In the rows, 128 means zero.
Each name stands for a flat space through zero: a line, a plane or more. A row that begins with a name and a colon came from that space; any other row is followed by the name of the space it lies nearest, among the names in its block.
raduf-dogiz: [126 103 122 134 144 119 101 141 123 122 116 132 126 132 147 148 131 116
 118 121 100 139 118 112 129]
gok-rabal: [ 84 118 168  89 195  70 134 140 181 100 100  94 169 180 127 244 187 129
  65 173  36 139 161  97 141]
fibel-bef: [119 125 162 103  98 133  98 103 123 165 149 155 179 133 157 136 155 119
  44 116  92 150 139  76 175]
ded-gobu: [101 100 113 146 174  88 124 123 130  94 115  88 148 153  93 175 143 127
 132 117  83 123 131 122  93]
ded-gobu: [132 102 114 130 133 101 107 121 132  98 138 158 116  90 139 127  66 110
 154 118 135 161 125 110 113]
fibel-bef: [128 148 144 150 137  99 178 112 164  70 158 113 113 117  71 124  68 142
 166 140 154 119 131 155  77]
raduf-dogiz: [112 160 122  54 158 107 103 125 141 127 108 130 162 119 181 123 152 124
  97 125 131 170 133 151 120]
raduf-dogiz: [137 117 139 136 106 121 135 150 100 163 132 173 120 119 144 124 138 122
  94 138 116 127 153 110 168]
fibel-bef: [117 141 182 139 102 155 159 113 135 131 117 138 149 126 129 124 110 120
  64 171  94 118 137 140 159]
gok-rabal: [146 113 126 115 106 132 107 157 138 139 104 149 112 151 175 166 171  93
 140 116 173 126 140 103 176]
fibel-bef: [151 107 109 144 121 174  94 148 124 130 110 135  85 107 165 108  95 118
 167 136 135 131  93 129 137]
raduf-dogiz: [134 112 162 121 115 130 143 135 154 112 114 173 102 127 143 163  85 104
 128 150 132 146 112  99 153]
ded-gobu: [113 152 124  48 161 110 159 162 125 158  73 166 115 138 165 151 163 129
 120 157 136 156 133 147 147]
ded-gobu: [110 112 128 130  99 212 177  94 117 169  77 120 114 149  85 137 119 129
 170 161 129  99  94 120 163]
ded-gobu: [117  89 147 170 104 188 114 115  88 145  80 142 141 131 146 118 105  96
  72 136  65 122  86 124 157]
fibel-bef: [149 129 136 108 154  92 127 144 161 117 178 138  92 178  93 175 142 158
 168  74 152 143  70  66  85]
ded-gobu: [110 123 142 177 123 110 111  71 150  79 183  73 185 100  84 114  88 135
 102 131  86 117 164 128  98]
raduf-dogiz: [131 141 131  94 152  97 113 140 155  97 124 134 126 139 155 148 131 118
 131 107 151 155 112 130 105]
gok-rabal: [123 153 178  92 101 117 135 132 133 154 128 167 166 131 173 135 162 113
  33 147 116 143 165 120 182]
gok-rabal: [140 103 131 137  82 206  74  65 160 136 163 100 137 133 116 129 100 127
 169  99 141 129  73  57 144]
gok-rabal: [118 104 147 189  84 162 146  86 124 122 132 102 153 137  81 133 114 113
 120 135 114  88 140 116 149]
fibel-bef: [133 113 106 118 131 147  99 125 158 138 151 111 109  77 140 128  98 148
 179 187 112 132 170 103 160]
gok-rabal: [ 85  80 121 135  85 132 157  77  77 189 104 155 182 120  90 154 148 105
  97 149  89 116 194  77 204]
fibel-bef: [136 101 112 137 129 138 155 132 104 156 136 166  77 124  85 129  89 149
 182 125 126 132  88  90 120]
raduf-dogiz: [152 170 137 145 108 217 154 144  97 156  99 121  92 150 133  54 129 145
 127 119 155  99  43 195 107]
gok-rabal: [126 155 151 116  98 167 144 108 129 135 112 141 141 106 150  88 101 118
 100 152 141 132 125 161 146]
gok-rabal: [111 117  81 156 151  90 142 143  79 149 125  97 144 127  92 122 182 145
 135 129 106  94 190 154 120]
ded-gobu: [ 82  72 126  71 154 133 174 122 110 187  62 192 109 122 110 203 104 128
 141 200  51 163 127  58 189]
ded-gobu: [114  99 120 134 151  99 148 109 161 101 146 110 115 138  66 186 104 141
 189 137 120 126 134  83 111]
gok-rabal: [151 117 168 214  88 124 151 169 111 104 116 136 117 162 133 138 151  89
  77 121 138  76 148 153 152]
ded-gobu: [126 105  77 140 156 107 125 137 117 113 111 101 109 154  96 153 151 126
 201  88 159 115 114 128  92]
ded-gobu: [113  84  51 144 165 129 111 142  63 157  82 108 116 143 107 130 166 130
 179  94 109 117 108 134 105]
gok-rabal: [119 114 129 104 125  89 126 127 122 155 145 155 147 135 125 162 161 128
 107 119 118 141 164  78 157]
raduf-dogiz: [146 125 144 137 130 146 128 135 168  66 104 135  86 134 145 139  64  99
 171 120 170 141  67 144  98]
fibel-bef: [106  88 118 130 141  93 171 109  97 146 132 171 117 133  58 161  97 139
 151 116  99 143 113  74 115]
fibel-bef: [125 151  95 126 133 114 131 155  86 183 132  94 152 148 125 111 237 154
 107 122 129  89 190 156 146]
fibel-bef: [130 157 110 104 123 142 120 136 121 155 119 109 141 123 155 102 175 136
 124 137 150 117 158 161 146]
gok-rabal: [148 151 126  76 120  99 122 152 156 131 139 159 112 128 169 143 153 120
 149 118 196 148 152 116 148]
raduf-dogiz: [109 149 100 113 134 131 107  61 149 144 200  46 183 125  63 113 161 185
 158 112 120 113 158 104 101]
ded-gobu: [117 108 110 167 139  40 115 105 158  51 159  69 175 170  78 192 172 100
 155  58 172 104 180 112  86]
raduf-dogiz: [140 119 172 102  91 149 124 104 171 133 156 173 117 124 137 156  83 120
 127 136 139 156 104  56 165]
ded-gobu: [135 137 136 121  95 109 112 119 122 135 152 155 155 102 157 107 130 111
  94 117 152 140 170 122 154]
raduf-dogiz: [133 126 146 101 151 104 128 151 181  65  98 159  93  95 178 156  55  96
 151 171 145 168 127 144 124]
raduf-dogiz: [131 120 122 144 133 131 115 109 146  98 140  96 129 158 100 146 128 126
 161  85 148 121  89 114  92]
fibel-bef: [128 127 201 140 113 165 117 137 165 119 112 124 143 154 167 165 135 111
  42 172  66 121 117 113 176]
gok-rabal: [125 135 159 134 145 123 136 136 188  75 114  87 127 163 127 183 138 117
 131 151 127 112 130 137 123]
raduf-dogiz: [121 125 122 127 129 160 109  87 164  91 125  93 134 112 122 124  78 122
 169 134 137 137 101 132 107]
fibel-bef: [147 131 139 120 147 164  81 170 180 112 107  87 103 144 190 161 157 125
 135 167 114 119 121 133 154]
[163 151 167  98 120  83 120 171 166 125 178 182 100 122 171 145 129 134
 102 131 154 154 147  94 149]
ded-gobu
[124 103  99  76 151 127  75 126 156 135 122 129 123 113 165 166 129 125
 169 136 122 165 129  79 148]
fibel-bef
[135 122 165 182 146 151 115 165  99 112 102 129 120 147 154 107 118 121
  44 128  50 120  68 164 106]
gok-rabal
[102 145  84 112 156 141  91  72 145  97 129  41 179 113 112 100 130 140
 165 111 133 130 129 167  77]
raduf-dogiz
[127 164 146  98 157 134 167 151 154 120 110 125 100 131 130 128 117 151
 135 173 126 130 114 167 113]
raduf-dogiz
[109  89 144 140 127 115 149 121 135 104  88 149 128 138 120 183 102  90
 127 145 111 133 133 106 149]
raduf-dogiz
[138 103 145 229 107 170 136 132 120  89 109  84 116 156  99 126 114 106
 125 126 111  70 102 158 117]
gok-rabal
[119 105  55 176 170  50  97 141 101  89 131  40 163 195  80 169 242 118
 170  27 162  82 161 145  63]
ded-gobu
[134 116 115 186 134 125 105 146 129  89 122  85 129 110 141 116 122 114
 130 146 113  99 163 170 121]
fibel-bef
[131 130 119 138 136  94 155 155 114 119 117 143 111 126 122 130 133 122
 138 131 148 120 153 152 121]
gok-rabal
[112 152 135  75 114 123 180  89 177 101 107 138 129 120 109 151  92 111
 186 150 205 143 145 138 132]
ded-gobu
[112 100  88 167 164  89 126 153 113  90  96 104 124  75 137 124 100 112
 149 182  93 117 202 181 122]
raduf-dogiz
[125 152 165  63 154 177 113  87 230 103 159  97 112 119 123 156  62 170
 170 179 104 167  66  85 113]
raduf-dogiz
[130 122 127 147 161 135 131 150  88 121 108 157  97 110 133  86  71 137
 108 124  79 150  60 161  79]
gok-rabal
[120 112 108 153 112 157 107  90 117 149 157  91 152 104  99 104 122 148
 141 138  99 110 150 111 138]
raduf-dogiz
[127 154 161 115 131 161 115 122 155 114 121 108 142 132 157 116 122 130
  88 147 107 134 102 151 126]
gok-rabal
[135 117  90 110 146 130 101 144 140 151 144 108 106 110 134 139 146 154
 184 152 125 126 157 104 144]
fibel-bef
[150 125 109 106  99 142 120 110 134 136 153 167  96 102 128 104  79 126
 194 100 196 153  99  98 124]
gok-rabal

Rows lie near named flat spaces through zero. A row that begins with a name and a colon came from that space; any other row is followed by the name of its block's space that it lies nearest.
gudo_zusu: [120 168 145 168 100 145 178 115  62 193  91 162  88  87 111  92  88 157
 155  38 145 115  97 122 118]
sez_nali: [ 66 151 136  89  88  99 120 113 140 112 153 134 133 118 113  77 151 134
  93 149 121 106 143  91 179]
sez_nali: [160 142 141 132 121 134 122 157 123 104  87 125  84 124 116 103 141 120
 103 124 104 141 103 129 130]
vozu_ved: [109 136 175 133 119 113 138 125 102 135 122 118 123 104 163 110 129  99
 150 113 144 119 113 138 123]
gudo_zusu: [117 113  84 155 131 160 126 153 164 150 116 153 156 162 122 195  66 139
 148 124 139 126 176 151 111]
tama_tevef: [ 76 149  98 132 108 124 134 102 103 122 142 136 128 113 117 103 123 125
 126 111 174  83 164  93 140]
gudo_zusu: [109  99  51 120 137 152  99  71 135  80 172 127 155 151  91 111 146 184
 113 151 175 105 153  40 165]
tama_tevef: [112 121 109 137 126 144 116  52  58  84 141  81 118  99 132  65 173 169
 146  99 171  99 125  39 170]
patar_nukud: [ 33 119  76 107  64 172 134  98 172 190 151 186 199 137  96 177  91 206
 151 138 108 115 189  96 207]
sez_nali: [ 90 185 124 119  82 111 155 149 129 174 112 155 106 112  94 109 108 141
 103  95  84 116 159 144 145]
vozu_ved: [138 145 134 127 129 117 147 125 112 150 131 138 115 114 117 118 133 125
 122 113 123 128 113 138 115]
rumar_sima: [ 78 144 111 137 109 131 162  96 100 174 150 172 143 104 117 127 104 128
 149 100 182  91 140 115 123]
sez_nali: [131 132 185 126  78 173 151 175 124 140  57 225  87  87 126 133 138  59
 127 157 151 133  37 148 134]
rumar_sima: [ 54 176 162 121  75 101 145 151 119 158 108 125 123  99 153 119 111  93
 135 105 104 100 177 160 148]
gudo_zusu: [177 138  90 143 163 133 157  88  68 149 144 118 110 100 111 132 159 130
 139  95 147 118 119 128  91]
vozu_ved: [162 124 163 120 146 110 142  97 108 156 150 110 127 119 128  96 145 171
 134 106 100 158  75 121 128]
gudo_zusu: [109  87  73 132 121 176  96 105 163  88 139 165 153 165  90 124 108 185
 117 157 177 121 126  50 167]
tama_tevef: [ 78 142 142 121 104 111 129 148 149 138 130 142 141 130 140 133 103 103
 126 135 133 112 157 145 133]
patar_nukud: [ 93 152 161 118 136  57 136 158 171 145 168 146 140 155 129 104  75  98
  97 130 147 118 140 161  87]
sez_nali: [151 112  42  96 125 160  66 110 153  38 124  62 123 155  88 121 203 195
  81 173  55 140 186  59 208]
rumar_sima: [160  85 114 149 139 188 122 105 107 120 107 132 137 122 139 161 140 146
 169 132 151 141  97 106 136]
sez_nali: [134 172 127 104 130  72 112 123 107  71 139  71  80 120 108  39 179 126
  66 120 101 113 143  97 142]
sez_nali: [142  68 200 132 192  74  72 100 143  39 183  48 154 174 192  55 123 133
 134 150 191 145  78  81 109]
tama_tevef: [163 118 107 130 154 132 122  93  98 110 142  88 123 122 126 118 164 152
 133 119 124 133 124 105 129]
vozu_ved: [116 160 165 117 106 103 149 120 108 169 127 111 117 105 129  95 133 156
 130  91  75 139 121 138 147]
vozu_ved: [191 140  56 123 159 131 142 153 160 155 137 154 119 155  66 176 125 145
  87 136  85 148 148 164  89]
patar_nukud: [ 59 153 219 154  86  96 115 188 138  94  77 139  94 132 172  57  58  70
 122 105 181 102 113 130 123]
tama_tevef: [124 128 123 134 116 138 115 140 148 135 110 107 133 148 125 134 104 175
 132 111  80 146 154 127 153]
patar_nukud: [161 136  96 108 146 118 137 133 144 147 148 132 132 134 102 158 150 130
 106 145  88 141 141 156 113]
vozu_ved: [ 68 181 105 126  90 105 128 167 136 129 106 110 117 123 130 139 110  92
 111 113  98  91 227 160 137]
rumar_sima: [202 111 133 109 176  98 110 169 193 115 147 123 127 180 106 139 125 137
  80 167  78 180  98 163  92]
tama_tevef: [138 132 115 126 138 122 118 121 113  87 131 117 108 124 121 100 154 110
 108 137 153 113 124 105 124]
patar_nukud: [141 149 149 116 108 137 130 139  78  89  83 110  80  72 152 118 207  48
 124 147 123 111 114 140 139]
tama_tevef: [164 132 107 116 158 102  97 146 143  70 132  69 110 150 126 118 161 115
  90 149  95 135 158 132 119]
gudo_zusu: [ 84 130 108 140  94 153 129 106 132 148 125 154 138 138  97 101  84 204
 133  94 136 120 137  75 170]
patar_nukud: [103 108 117 126 136 129 128  88 121 129 167 133 160 127 136 129 128 137
 147 135 173 112 130 101 132]
rumar_sima: [118 133 110 119 119 135 152 104 122 175 149 157 146 116 108 145 128 152
 137 120 122 126 129 129 135]
tama_tevef: [188  97 153 131 163 149 158  87  81 152 145 161 127  92 136 138 171 106
 159 138 175 143  30 129  94]
gudo_zusu: [115 141 149 131 123 114 131 142 114 117 116 121 115 113 150 121 133  81
 130 128 144 112 133 144 115]
rumar_sima: [166 109 110 116 161 116 110 120 157 107 159 119 134 162 101 113 134 168
  98 147 116 152 109 107 123]
rumar_sima: [148 158 114 106 133 108 176 138 135 203 152 181 131 111  95 169 135 104
 112 133 100 134 122 189  90]
rumar_sima: [117 113 134 172 124 169 119 122  72  79  81 118 104 100 170 123 130  75
 170 112 213  91 122 103 120]
gudo_zusu: [129 124 143 146 113 155 134 136 120 128  98 168 108 122 119 110 108 129
 132 118 161 127  85 110 129]
vozu_ved: [180 108 138 137 175 117 132 136 131 133 141 116 134 139 146 159 128 102
 139 137 135 147 106 167  76]
patar_nukud: [114 104  52 128  95 204 111 161 193 126  94 202 148 162  78 201  99 154
 115 173 121 132 160 116 164]
tama_tevef: [176 109 143 138 138 158 138 129 118 136 108 163 110 122 116 128 133 135
 133 130 139 152  57 124 116]
vozu_ved: [119  91 158 133 118 158 107 140 151 116 106 127 152 140 163 155 115 130
 159 150 126 147 114 129 150]
sez_nali: [194 157  79 127 156 126 136 123  73  94 114  94  71  96 105 121 204  88
  98 124 116 114 138 134 101]
sez_nali: [ 94 151  96 111 126  96 131  99 124 137 171 102 146 128 115 114 136 150
 115 117 115 106 184 115 140]
rumar_sima: [135  95 127 127 130 154 129 117 160 167 141 150 168 151 120 163 100 187
 150 133 105 161 110 127 143]
patar_nukud: [116 123 163 149 132 116 120 136 124 110 120 121 121 138 149  95  94 122
 136 110 165 123 110 116 115]
gudo_zusu: [123 123 111 112 130 126 115  71  90  72 157 118 113 108 109  58 187 140
 106 141 177 103  99  46 158]
[132 103 122 112 159 113 113  85 108  82 174 102 145 118 149 117 181  96
 131 165 179 110 118 100 122]
sez_nali
[130 138  54 153 145 133 135 122 146 187 143  87 163 167 106 188  68 215
 150  70  63 139 229 154 119]
sez_nali
[177  61 131 131 193 123  67  97 137  30 160  45 148 169 165 107 162 145
 133 166 158 149 107  79 126]
sez_nali
[162 122 174 127 163  95 143  84  85 139 164 101 123 109 145  79 153 141
 140 104 143 142  64 115 106]
vozu_ved
[116 153 167 154  96 140 158 140  97 169  86 163  96 103 125  99  91 135
 144  75 137 126  90 131 126]
gudo_zusu
[ 66 114 146 133  82 159 102 157 154 105  86 129 147 133 165 154 104 109
 153 148 130 117 165 127 172]
vozu_ved
[ 97 158  70 116 145  84 121  96  96  76 175  89 120 115 120  97 170  81
  97 136 181  65 199 101 113]
tama_tevef
[ 91 131 152 125  99 125 107 147 149 109 108 113 130 139 143 109 110 139
 125 128 108 129 146 118 162]
tama_tevef
[109 162 137 113 139  71 133 119  91 113 153  64 122  98 166 118 173  63
 127 124 123  96 181 159 108]
gudo_zusu
[ 35 186 125 102  85  67 140 105 124 147 170 121 134 117 109  61 114 149
  97  98 123  84 189 100 162]
rumar_sima
[103 115 157 131 107 142  99  87  80  51 113  98 102 103 147  40 170 136
 131 126 179 106  88  38 181]
tama_tevef
[201  75 118 135 184 148 118 124 149 119 145 136 146 157 127 167 132 137
 136 159 144 164  78 136  91]
vozu_ved
[108 116 114 155 123 161 141  99  89 133 122 152 132 107 137 134 117 118
 165 109 198  99 120 103 122]
rumar_sima
[190 100 128 183 183 141 127 148 134 155 111  92 137 169 151 175  59 164
 171  78 117 165 132 170  68]
sez_nali
[158  96 119 124 151 134  92 116 149  82 139  95 134 161 120 106 138 177
 114 144 115 153 113  87 148]
rumar_sima
[184 147 135 142  75 217 156 206 117 147   0 225  49  85  92 171 148  75
 117 141  93 151  56 169 135]
sez_nali
[ 75 138 162 140  72 154 155 176 170 199  90 226 140 133 117 156  43 129
 142 117 134 133 109 158 135]
tama_tevef
[148 115 143 122 132 134 122 141 145 122 122 138 127 136 128 133 133 126
 122 148 118 147 100 134 128]
gudo_zusu
[ 71 125 145 167 108 145 134 125 101 125 107 147 132 116 162 122  79  96
 170 100 214  87 137 114 118]
rumar_sima
[161 106 198 125 112 159 153 127 126 191 103 167 132 110 136 138 125 166
 162 119  85 183  32 145 145]
vozu_ved
[ 59 127 153 124  97 121 144 123 156 184 151 170 174 134 138 142  72 145
 153 122 143 121 138 136 142]
sez_nali
[121 141 126 121  90 150 120 157 150 125  88 147 108 132 103 121 124 152
 106 132  82 141 128 120 167]
sez_nali
[ 87 149  93  91 107 109 166  77 146 221 200 173 176 126  71 131 116 213
 117 113  89 130 147 115 158]
rumar_sima
[ 97 107 156 140  95 157 110 191 198 133  84 177 145 167 136 161  55 129
 133 149 123 148 125 148 142]
gudo_zusu
[112 127  90  93 130 123 148  67 111 168 188 125 171 102 117 157 179 149
 141 144 110 118 154 122 150]
patar_nukud
[ 91 167 134 118 114  77 126 129 139 138 149  97 124 143 114  76 101 168
  99  93  91 121 170 119 143]
sez_nali
[168 116 121 129 142 153 126  97  71  96 114  97 106  89 145 129 201 103
 146 136 137 124 104 113 133]
patar_nukud
[138 139  57 125 142 128 122 127 140 106 145 138 120 146  82 132 133 132
  90 139 142 109 165 111 116]
vozu_ved
[142 166 111 115 132 106 161 133 102 152 136 150 103  96 108 135 160  76
 106 128 129 109 132 162  95]
rumar_sima

Each name stands for a flat space through zero: a line, a plane or more. A row that begins with a name and a colon came from that space; any other row is followed by the name of the space it lies nearest, among the names in its block.
kofnagok: [168  82 113 103 102 123 121 133 162 117 131 114 114 103 119 136 132 164
 138 106 104 128 104 111 121]
birigzufe: [103 184 159 108 143  89 153  97 102 164 151 161 107 143  52  96  95 111
 129 135 132 132 124 147 128]
leksateg: [170  80 127 123 150 116 151 108 124 103 135 120 105 147 150 112  99 133
 119  92 110 142 130 134 111]
leksateg: [162 128 159 145 191 138  73 151 148 175 133 153 148 103  55 160 153 150
 109 117 114 115 135 109 128]
fibabgana: [146 121 128  51  60 142 141 157 113  96 104 134 124 107 201  97  73 127
 186 143  92 128 106 183 175]
leksateg: [134 137  60 151 116 111 230 145  86 107  77  39 103 148 125 115 123 104
 166 118 144 140 138 109  76]
senopup: [174 175 158 172 174  91 113 164  62  91 139 140 172 146 137 110  62 149
 114 123 181 162 156 129 172]
kofnagok: [ 41 172 137 131  64 177 116 108 136 149  93 166 160 127 125 169 222  92
 141  85 101 120  89 160 125]
kofnagok: [ 69 126 129 143  83 145  80 135 135  82 162 167 145 136 195 173 125 151
 151 160 179 138 123 102 178]
fibabgana: [106 118 152 138 119 136  79  84 147 128 159 150 114 137 148 151 140 108
  90 142 134 142 106 145 138]
birigzufe: [145 130 193 121 158 144  95 132 146 184 124 137 129 107 114 132 141 138
 102 138 113 128 110 174 160]
leksateg: [152 104 138  86 103  95 156  88 118 106 148 116  70 144 145 100  65 117
 133 133 117 154  96 162 133]
senopup: [144 110 100 103 105 112 180 138 108 105 107  86  81 141 112 145 102 123
 184 131 126 130 102 110 114]
kofnagok: [ 63 157  66 153  60 144  77 118 166 125 163 209 183  79  82 153 178 162
 152  59 114 151 136  84  97]
leksateg: [155 134  86 186 158 143 191 160  75 121  89  91 139 121 175  99  82 121
 160  77 126 194 172 167  99]
kofnagok: [111 167  94 154 111 106  58 134 177 169 193 154 157  53  79 101 119 176
  99 176 159 149 163  97 130]
kofnagok: [156 117 200 159 187 116 132 127 115 104 107 112 167 191 145 137 186 142
  55  97 160  86 124 110 152]
senopup: [ 87 108  86 103 120 142 156 108 165 171 129 111  76 116  82 141 153 105
 157 162 105 100 129 102  79]
senopup: [142 117 120 114 135 123 130 202 150 111 114  88 163 118 145 127 149 186
 138 195 174  58 158  55 165]
leksateg: [103 126 137 150 169 122 138 131 162 142 135 134 175 146 108 111 200 166
  78 120 153  65 170  67 116]
fibabgana: [118 159 124 112 138 125 215 140 122 189 102 130 143  99 103  42 117 150
 152  82  92 136 165 178 106]
fibabgana: [150  95 110 151 135 161 108 161 147 109 112 144 179 108 163 140 160 165
 130  68 108 127 150 112 122]
leksateg: [117 151  57 190 145 124 162 145 115 120 113 100 164 126 113 113 153 126
 122 102 149 134 182  82  72]
senopup: [162 154 169 113 159 151  93 174  95 125  69  78 143 151 151 159 153  63
 103 215 136  67 114 142 168]
fibabgana: [148 138 157 141 139 142  81 159 106  99 114 121 157 141 177 154 127 115
 111 165 154 117 124 133 175]
senopup: [132  90 136 146 157 101 144  66 117  86 156 126  91 193 138 138 121 104
  87 105 143 133 120 107 100]
kofnagok: [163 145 115 138 126 107 142 165 113 103 104 102 167 127 111 118 143 153
 124 107 142 113 135  97 129]
fibabgana: [145 122 131 142 137 100 141 125 121 108 125  93 113 155  95 154 144 135
 116 130 157 116 108  86 120]
fibabgana: [119  99 139 132 116 115 155  81 157 135 142 126 111 138 123 115 156 150
 100  77 119 141 108 134 107]
fibabgana: [ 95 175  98 151 116 155  62 117 147 159 151 188 183  78 124 101 144 106
  97 121 102 146 167 153 110]
fibabgana: [131  84 118 146 171 192 200 184 148 173  55  75 150 110 186 112 180 153
 152  98 100 105 172 149 109]
birigzufe: [144 108 125 146  91 114 108 130 119  69 111 101 107 162  78 241 177 137
 155  93 153 128  49  58 126]
kofnagok: [148  56 138 134 168 147 161 148 112 104 121  98  74 158 188 170  80 141
 178 142 145 145 128 122 143]
leksateg: [207  61 167 101 185 129 113 119 136 120 120 128 101 150 109 152 126 127
 108  93  83 106 104 125 119]
birigzufe: [103 170 161 144 144 116 110 134  96 114 145 143 149 155 159 119 103 117
 108 180 180 123 146 133 173]
kofnagok: [105  60 117  98 127 179 124  76 173 162 126 128  59 128 144 160 154  75
 134 131  63 122 104 159  83]
senopup: [136  90 110 110 191 141 169 149 114 138 125 145  96 142 105 137  85 128
 190 123 105 110 166 100 101]
fibabgana: [138 116 174 127 123 145 117 125 137 137 114 135 138 126 154 137 151 142
 114  94 113 139  99 169 154]
fibabgana: [ 90 103 108 109 156 175 120 134 134 154 153 183 106 109 175 118  66 111
 181 164 101 138 180 153 128]
kofnagok: [ 96 165 143 161 156 116  84 138 123 141 175 129 136 124 162 112  85 129
  95 238 204 134 171 121 173]
birigzufe: [146 137 159 128 145  81 133  93 122 120 155 112 115 156 123  91 109 124
  68 152 157 125 124 132 137]
birigzufe: [101 171 154  99  81 117 155  93 133 146 131 195 179 111 122  48 145 150
 110  32  81 143 124 193 130]
leksateg: [136 120 173 127 157 106 142 129 144 174 158 144 109 109  88 114  98 192
 137 117 141 153 125 138 152]
birigzufe: [148 119 100 114 109 148  91 148 148 137 113 126 127  93  89 168 151 122
 152 126  94 120 108 110 111]
leksateg: [144 141 165 168 213 129 135 152 143 201 125 102 150 110 110  90 143 155
  76 155 150 117 177 139 133]
leksateg: [104  77 141 131 124 155  40  95 189 103 190 198 160 122 205 130 148 154
  71 129 126 116 149 117 150]
birigzufe: [121 160 196 137 138 123 117 136 129 161 125 138 154 125 118 123 150 157
 102 126 149 129 112 157 174]
senopup: [151 112 105 110 128 103 215 139  80  88  98 102  91 167 104 137  91 128
 197  81 122 134 114 105 104]
senopup: [120 166 151 120 155 126 151 151  94 120 111 188 191 148 110  99 134 143
 142  65 114 101 159 126 139]
birigzufe: [ 99 135  65  99  89 139 170 110 132 138  97  87  95 126 114 117 152  64
 147 156  95 102 125 127  73]
leksateg: [140  99 102  75  67 123 129 102 120  70 113 104  79 157 140 165 126  76
 153 142 102 109  70 117 116]
senopup: [101 215 144 153 100  98 146 123  99 123 103 124 192 147  94  99 188 120
  83  97 156 112 120 130 132]
senopup: [153 134 132 138  93  96 135 115 102  85 133 109 118 140 144 129  99 135
 125 106 149 171  94 141 142]
fibabgana: [158 167 183  98 124 108 108 157  77 107 117 133 128 143 129 139  77 117
 148 167 148 129  94 156 195]
kofnagok: [120 162 157 114 133 133 156 120 111 175  99 114 114 126 108 109 132  94
 128 135 108 131 113 185 129]
birigzufe: [141 162 128 134 139 121  69 164 120 125 157 183 173  96 102 126  93 157
 139 137 139 135 155 109 157]
birigzufe: [116 145 218 126 148 143  93 117 115 148 132 177 139 145 141 148 130 127
 112 115 128 140  99 184 184]
birigzufe: [153  91 138 110 138 130 157 106 155 163 131 151 111 105  91 107 128 162
 139  43  70 153 117 156  98]
senopup: [142  59 129 131 155 130 169 133 148  84 112  99 135 175 171 136 174 161
 111  99 140  76 141  71 117]
kofnagok: [ 86 155  90 135  77 156  96 152 153 148 118 110 142  85 135 149 163 120
 144 182 140 122 127 119 132]
[121 172 181 151 180  81 144 133 103 158 156 120 119 150  82 112  94 153
 109 179 197 130 142 116 164]
birigzufe
[158 111  89 139  97 131 113 163 157 116 109  98 150  92 101 159 173 169
 141 101 123 122 113  81 113]
birigzufe
[137 119 113 108 110 102 129 116 125 100 155 153 114 131 104 127  95 144
 150 109 124 137 120 105 122]
fibabgana
[117 117  92 111 128 153 119 115 124 111 134 140 127 130 202  90  94  73
 118 166 103 120 169 156 114]
birigzufe
[107 117 177  94 187 129 230 134  96 181 111  99  55 161 144  95  61 118
 180 181 137 123 144 177 149]
fibabgana
[ 99 175  75 144  99 106 178 124 103 118 112  81 130 137 126  92 131  94
 125 157 155 126 148 117  97]
leksateg
[123  85 114 149 186 131 143 112 142 137 155 139 105 144 123 130 115 138
 124 123 132 126 167  96  96]
senopup
[165  68 129 157 178  75 167 102 102  74 179 151  77 179  87 162  58 184
 162  50 158 178 124  65 107]
birigzufe
[142 186 134 112 136  91 155 146  70 123 130 113 123 135 134  71  44 103
 138 189 156 139 150 159 156]
kofnagok
[104 126 127 141 126 129 113 117 134 132 163 170 125 119 124 136 105 151
 145 112 136 158 135 125 133]
kofnagok
[136 154  90 110  70 118  65 126 131  90 156 184 166  94 118 119 108 129
 133 107 105 143 125 120 130]
fibabgana
[139 140 156 139 183 109 107 114 138 138 154 181 178 140  88  93 149 150
  69  88 122  98 166 105 119]
leksateg
[102 104 116 173 187 159 146 114 129 157 128 147 115 141 110 157 145 117
 141  85 115 145 158 118  82]
kofnagok
[ 66 106 112 120  77 168  82  86 186 156 157 182 115  95 120 166 173 127
 140 102  90 144 102 137 108]
kofnagok
[ 91 117  82 135  75  95 136  91 140  75 191 196 135 129 117 119 102 182
 157  53 140 168 135  80 108]
leksateg
[ 79 145 107 145  70 126  71 128 157 113 184 199 163  89 120 148 127 187
 151 105 152 163 128  96 150]
kofnagok
[154 115 154 143 143  91 155 117 139 137 130  77 105 143  93 131 148 160
  96 127 160 127 103 107 127]
birigzufe
[116 147 149 129 117 142  74 121 149 146 137 142 152 110 143 125 154 116
  87 158 127 119 124 150 149]
senopup
[124  98 132  84  66 151  69 120 133  78 130 109  86 140 209 180 111  78
 139 217 134 115  75 143 173]
fibabgana
[155 129 134 157 108 129 158 135 105 108  94 104 148 129 157 124 137 144
 129  53 123 173 106 165 129]
senopup
[140 104  93 110  89  99 165 100 106  69 142 144 100 150 124 127  86 133
 169  64 112 160 107 114 102]
leksateg
[126  75  98 122  95 139 147 110 165 111 118  88 102 132 151 147 171 133
 125 115 117 117 105 106 100]
fibabgana
[113  92 105  72  60 152 109  97 171 135 134 137  85  98 139 142 135 108
 153 134  73 131  85 154 115]
kofnagok
[112 129 169 118 135 167  38 136 153 128 139 206 183 121 136 165 175 133
 107 117 108  92 125 123 163]
leksateg
[146 126 117 170 132 118 137 131 124 127 118  64 114 128 138 138 136 125
 104 148 162 152 121 125 120]
senopup
